Each row is followed by its group and then its class within the group.
[ -7.5 -16.9  26.3  -6.8  -0.3   1.0  -0.8   7.3  19.2   5.1   3.5 -18.3
  48.0  -1.2  -3.2  -6.1 -41.6  -0.8  -4.3   8.7  -1.4   9.5 -13.9 -14.9
 -12.4  -1.9 -24.0  -4.9  -0.1  -1.8  -9.5  -4.0  20.2  -9.6  -0.5  -4.5
   7.5   9.2  -1.5  15.6 -10.4  14.6   0.7] | (12)/V
[  1.5 -20.4  29.2  -7.4   0.0  -3.0  -0.6  -1.1  18.9   3.8   7.5 -11.4
  40.4   8.8 -11.2  -2.2 -30.8   2.9  -4.1  -1.3  -1.5   1.3 -12.8  -7.9
  -8.9  -1.9  -5.4  -4.0  -1.2  -2.3  -1.8  -0.4  17.9  -6.0  -6.4   3.1
   6.9   9.5  -1.9  20.5 -15.7   4.7  -4.7] | (12)/S
[-13.7 -22.6   2.3  13.7  -2.9   1.7   3.0  -7.0  -4.3   3.6  -4.9 -16.3
  44.4  -0.2 -19.8 -17.0  17.3  15.9  -7.5   8.2   8.9  11.2 -42.4  12.5
 -10.1  -5.8  -9.3  -5.6  -9.3   4.3   4.7   3.6   7.9 -15.1  -4.2   7.3
  -0.7  -8.7   4.3  -4.2 -14.3  -3.0  -4.4] | (6)/E
[ -4.3  13.1 -14.7   6.6   1.2   4.4  -8.5  21.9  -5.5  -0.1   1.8  18.3
  -4.4  -3.4 -10.9 -13.3   3.7 -27.2 -13.0  -7.4   4.2  -5.5 -65.2  -2.6
 -14.1   3.2  25.3   1.9   1.8   2.8   0.5 -10.0   5.0   8.2  -6.0   6.2
  -1.9  -6.6   2.9  -9.1  -8.8   4.2   2.8] | (9)/K
[ -2.6   2.3   6.6  -0.8   5.9  -3.0   2.4  -1.1  -5.6   5.9  -0.8   0.6
   6.1  -5.7  -4.3 -14.4  -3.1 -21.6  -5.9  -5.6   3.7  -6.1 -46.9  -8.1
  -8.0   3.1  12.9   0.3   7.9   5.0   5.9  -2.9  11.2  -2.2   8.8  -2.1
   7.5   9.3  -2.0  -7.1 -14.6  18.2 -13.8] | (9)/P
[ 11.3  11.0 -14.9  -1.4   9.0   0.9   0.0   2.0  -5.0  -5.2   8.2  16.1
  -6.4  -5.1 -14.0  -1.1  -9.8 -18.1  -6.2   0.5   5.9  -5.3 -48.1   3.5
 -10.1   4.6  28.2   5.3   8.2  -2.7   2.5  -2.0  11.7   4.2   5.8   7.5
  -5.3  -5.2  -4.3   4.6  -8.7   1.9   1.5] | (9)/U
[ -0.9  -2.2  17.8  -9.1  -2.2  -4.3  -8.9  -3.4   7.1  -5.2   6.7   0.4
   1.4  17.6   2.2  -3.6 -34.7   4.0   0.1   3.0  -5.3   3.3   2.6  -7.2
   1.6   0.4  -6.8  -3.3   4.7   1.5  -4.0  -4.8   6.5  -5.3  -6.0  -5.5
  -2.3   6.4  -0.1  13.6 -10.0  -0.4   7.7] | (12)/S
[ -1.2  -8.8   2.5   7.6  -0.3   3.9  -5.7 -13.8 -12.3   3.5  -2.4   1.6
   7.5   6.0 -17.9 -19.8  12.3  22.8  -5.9  -1.1   4.7  10.2 -34.1  16.5
  -8.5  -7.2  17.3  -2.8  -5.2   9.3   6.2   3.1  -3.4  -2.4 -10.4  11.3
  -1.1  -9.7   6.7  -1.8 -17.9 -21.6   2.7] | (6)/G
[-20.3 -11.3  -5.0   6.8  -4.1   1.6  -6.8 -13.2 -10.6  -1.4  -8.6  -8.0
  18.9  -0.3  -9.8 -19.9  22.6  10.6  -2.1   7.1   5.7  17.7 -52.9  10.0
  -4.8  -4.0  -0.2  -2.3  -5.3   4.5   0.8  -4.1  -3.6 -22.6 -12.8  -1.2
   1.6  -4.1   8.7 -11.8 -18.8  -4.6  -5.1] | (6)/E
[-13.0 -16.4   8.8   8.1   0.9   3.3  -9.8 -13.5   7.9   5.0 -18.7 -13.3
  29.1  -3.1   0.1 -16.3   3.4  11.4  -1.6   3.8  -2.7   0.1   6.7  -2.4
   7.4   1.4  -1.3  -1.2 -15.0   1.5   7.4   3.7  -1.3 -13.7 -10.8  -4.0
   7.4 -14.3   0.7  -5.3  -8.9  -7.6   3.1] | (6)/E
[ -3.5  -0.4 -16.2  -4.5 -11.9  -1.5 -10.9  -8.4  -5.8  -5.8  -1.8  28.0
  -2.7   6.9 -22.5   1.1  31.8  19.9  -1.7   6.3   5.4  13.1 -25.9  22.4
   2.2  -2.8  27.4  -0.4  -2.9  -1.2   3.2   6.0  -2.9  -1.3  -4.0   3.5
  -5.3 -13.8   4.8   2.4 -10.6 -21.0   1.6] | (6)/D
[  0.8   8.9 -10.8   6.0  -3.7  -3.1  -8.8  -6.1  -8.1   0.5   6.1  13.4
 -14.9   4.5  -4.7  -0.9  41.4  -1.4   4.4  -2.7   1.9   1.0  10.9  13.5
  12.2  -0.6  24.7   2.7  -3.8  -2.2  12.9  -1.3  -9.0  16.5  -6.8   4.4
  -8.5 -11.5   3.8   1.6  14.9 -21.6  10.6] | (6)/G
[ 17.3  23.2 -29.0  -7.5   3.4  10.5 -22.7  22.9 -17.7 -11.0  -1.5  26.2
 -57.3  -5.5 -11.1  13.8  27.9   1.5  -3.9 -15.2   3.8  -5.2   1.4  22.0
  -1.7  -1.7  34.2  -1.6   3.1   2.9  -3.8  14.3 -22.4  26.0  -5.9  13.8
 -10.8 -22.4   2.3 -20.6  -3.3 -27.0   2.7] | (5)/Z
[  5.3  13.6 -20.6   6.7   7.0   4.5  -3.3   9.1 -11.4  -8.4   0.7  17.2
 -22.5  -6.7 -15.5  -9.0  -1.2 -12.3 -11.5  -9.9   8.4  -8.3 -41.1   8.3
 -13.7   1.2  37.7   3.2   7.4   3.8   7.9   1.0   7.2  14.0  -2.5   9.8
  -7.9 -11.5  -1.6  -8.3 -13.7 -11.7   7.2] | (9)/U
[ -2.1   8.9  -7.1  10.9   3.9   0.1  11.3   9.8  -2.3   8.3   4.0   2.1
  -6.6 -65.2   2.3  -4.3  19.0 -24.1  -7.0  -8.8   2.2  -8.0 -17.8 -12.6
  -7.2  -1.6  14.2   6.6  -5.1   5.1   6.9  -6.6   6.4  13.8   9.5   1.6
   3.6   0.0  -0.8  -8.7   8.9   4.5   3.5] | (9)/P
[ -8.3   3.5   0.7   0.9  -1.7  -1.1   6.8   2.4  -5.4  -4.9  -1.0 -13.9
 -18.2  -0.8  12.7   1.0 -43.0   8.1   2.2   0.9   0.4   2.4  25.5  -2.2
 -10.0  -6.0 -11.2  -2.7   5.8  -5.6   2.0  -1.9  -1.9   3.1 -12.2  -1.7
 -10.1   5.8  -9.9  13.6  15.4   8.0  15.1] | (12)/W
[-11.7  -6.7   0.1   3.5   0.8 -12.8 -12.2 -15.7  -5.3   1.4   4.5   2.9
  -1.5   0.6 -11.6 -18.6  28.7  -5.1  -0.2  -4.6   3.1   5.8 -35.4  12.5
  -4.4  -2.6  17.6   0.9  -0.3   7.4  16.1  -1.8  -3.9   5.3 -12.4   5.9
 -10.7  -0.4   1.9   5.4  -6.2 -16.4   5.7] | (6)/G
[  6.5   0.3  -6.0   6.0   1.4  -0.2 -11.1  13.6  -3.6   4.1   0.7  -8.1
  -9.5   2.6   1.9   6.6  30.0  -5.1   0.8  -6.6  -3.0  -6.5  19.9   0.9
   1.6  -2.4 -18.6  -1.3  -4.3   0.2   3.5   1.5 -15.9   3.4   0.9  -1.8
  -3.2  -1.9  -1.1 -13.9   5.5  -9.1  -5.6] | (5)/Z
[  4.0  12.9  -2.9   1.5   4.5   6.7 -16.4  22.9  -6.2  -4.4  11.7   3.0
  -7.7  -9.8 -17.4  -8.2  36.2  -4.9  -6.6  -8.0   5.6  -6.0 -17.7  -7.6
  -1.0   5.0 -11.4  -7.2  -3.7   8.1  -2.0   6.8 -17.5  12.8  23.8  11.8
 -12.5 -10.6  -3.6 -20.8  -6.8 -27.6  -1.6] | (5)/C
[-21.2   5.4  -3.5   7.0   2.8  -2.3   3.0   4.7   8.1   9.3   3.7   0.1
  11.7 -10.5   5.1 -10.7  19.1 -38.5  -3.1  -2.3   0.8  -4.7 -38.5 -14.0
  -8.8   5.0   9.7   4.6  -3.5   0.9  11.9 -14.5  13.5   1.5 -10.5  -0.1
   3.5  -1.2  -4.8   1.9  11.0  16.8   6.7] | (9)/P
[  3.4  44.6 -65.2  16.0  -1.7  -6.0   7.2 -16.6 -26.0  -3.6  -7.9  65.2
 -65.2  19.5  10.4  24.9  65.2  -1.0   9.9  -6.1   3.0  -1.7  47.8  28.8
  28.7   7.2  65.2  17.5  -5.5 -16.3  29.9 -11.3 -23.0  24.4 -20.8   3.4
 -25.6 -27.9  -1.4   3.8  47.3 -39.6  45.0] | (6)/E
[-13.1 -41.7  50.3  -1.4  -2.7   3.0  10.4  18.0  20.4  13.3   1.0 -45.0
  65.2 -24.4  -8.7 -14.7  -7.0 -28.0  -5.5  16.5   0.3  -0.3 -65.2 -24.1
 -25.8   2.6 -46.5  -5.8   3.4   5.4 -10.7  -2.9  30.7 -19.8  12.4   4.2
  18.7  23.5  -1.2 -14.9 -21.8  51.0 -35.7] | (9)/P
[-12.7   5.7  -1.3  -3.8   2.5  -2.2  10.9   8.6  12.5   4.8   7.3  11.8
   4.7 -11.2   1.6  -6.0  11.7 -24.6  -0.3   0.2   5.4   0.7 -22.4  -9.4
  -3.8   1.7  23.1   7.5  -4.4  -1.8   2.4 -15.4  19.0  19.1  -3.8   3.3
   6.2  -0.2  -2.9  10.9  13.0  10.1   8.3] | (9)/K

Each row is followed by its group and then its class within the group.
[ 15.6  -2.8   1.6  -1.1 -10.5  -3.3   7.7  -0.5  11.2   8.0  14.9   3.9
   8.0   9.9  -5.8   3.9 -19.4   3.0   5.5   2.3   2.0 -29.3  -4.8 -39.4
  -2.9  -6.2  -2.4  -2.0  -3.7  29.8  16.2  14.1  -6.5  -2.9  -1.9  -5.7
  -3.0  -0.1   0.0  -3.5  -6.0 -36.9   8.3] | R/T
[  9.4 -16.8  -8.2  -8.0  -7.7  23.2   7.2  -3.2  -5.2   5.4   7.9  -1.1
   6.6 -47.1  -8.1   1.1  -8.4   4.7  13.8  -5.4 -12.9 -37.9 -11.6  54.1
  15.5  -0.9  -5.9  -5.9  -5.5  10.1  27.8   2.0  -1.1  -0.6   2.3   5.3
  -2.2   0.8   7.8   0.7  -1.5 -22.1   1.8] | R/T
[  0.9  -3.5  -0.4  -8.8   7.1  -0.5  12.6   3.4   4.0   5.3  34.0 -10.4
  12.3  10.5   2.1  -1.4 -20.7  11.0  14.4  -6.2   3.9 -62.1  -4.3 -44.2
  -6.1   7.6  -2.3   4.2   4.1  25.2   8.8  12.1  -8.8  -0.2 -11.7   0.2
  21.2 -18.6 -10.3 -15.2 -13.6 -34.9   9.2] | R/H
[ 26.2   4.8  -0.4   3.6  -4.3  -9.7  19.9 -10.3  12.0   8.4  35.6  -3.3
   1.0  50.3 -10.9   1.8  -9.0   4.3  -2.2   1.2   3.0 -27.7   0.1 -25.8
   3.1  -4.4  10.4   1.2  -5.6  34.4  35.3  -2.7 -24.2   3.1 -18.8   3.9
  -0.9  -7.6  -2.2  -6.4 -10.8 -56.5   6.7] | R/H
[  1.1  -3.3   6.7  -0.4   1.9 -16.3   2.8   2.5  -4.1   8.6  33.6  -2.8
  16.7   4.5   3.7  -2.3  -6.8   8.2   1.8 -19.6   5.1 -36.3   4.5 -63.5
 -14.0   6.0   5.7   5.4  -0.3  24.7   5.1  22.8 -20.5  -5.7 -19.3  -2.2
  -5.7  -5.4 -15.3  -2.1 -14.1 -14.6  11.4] | R/T
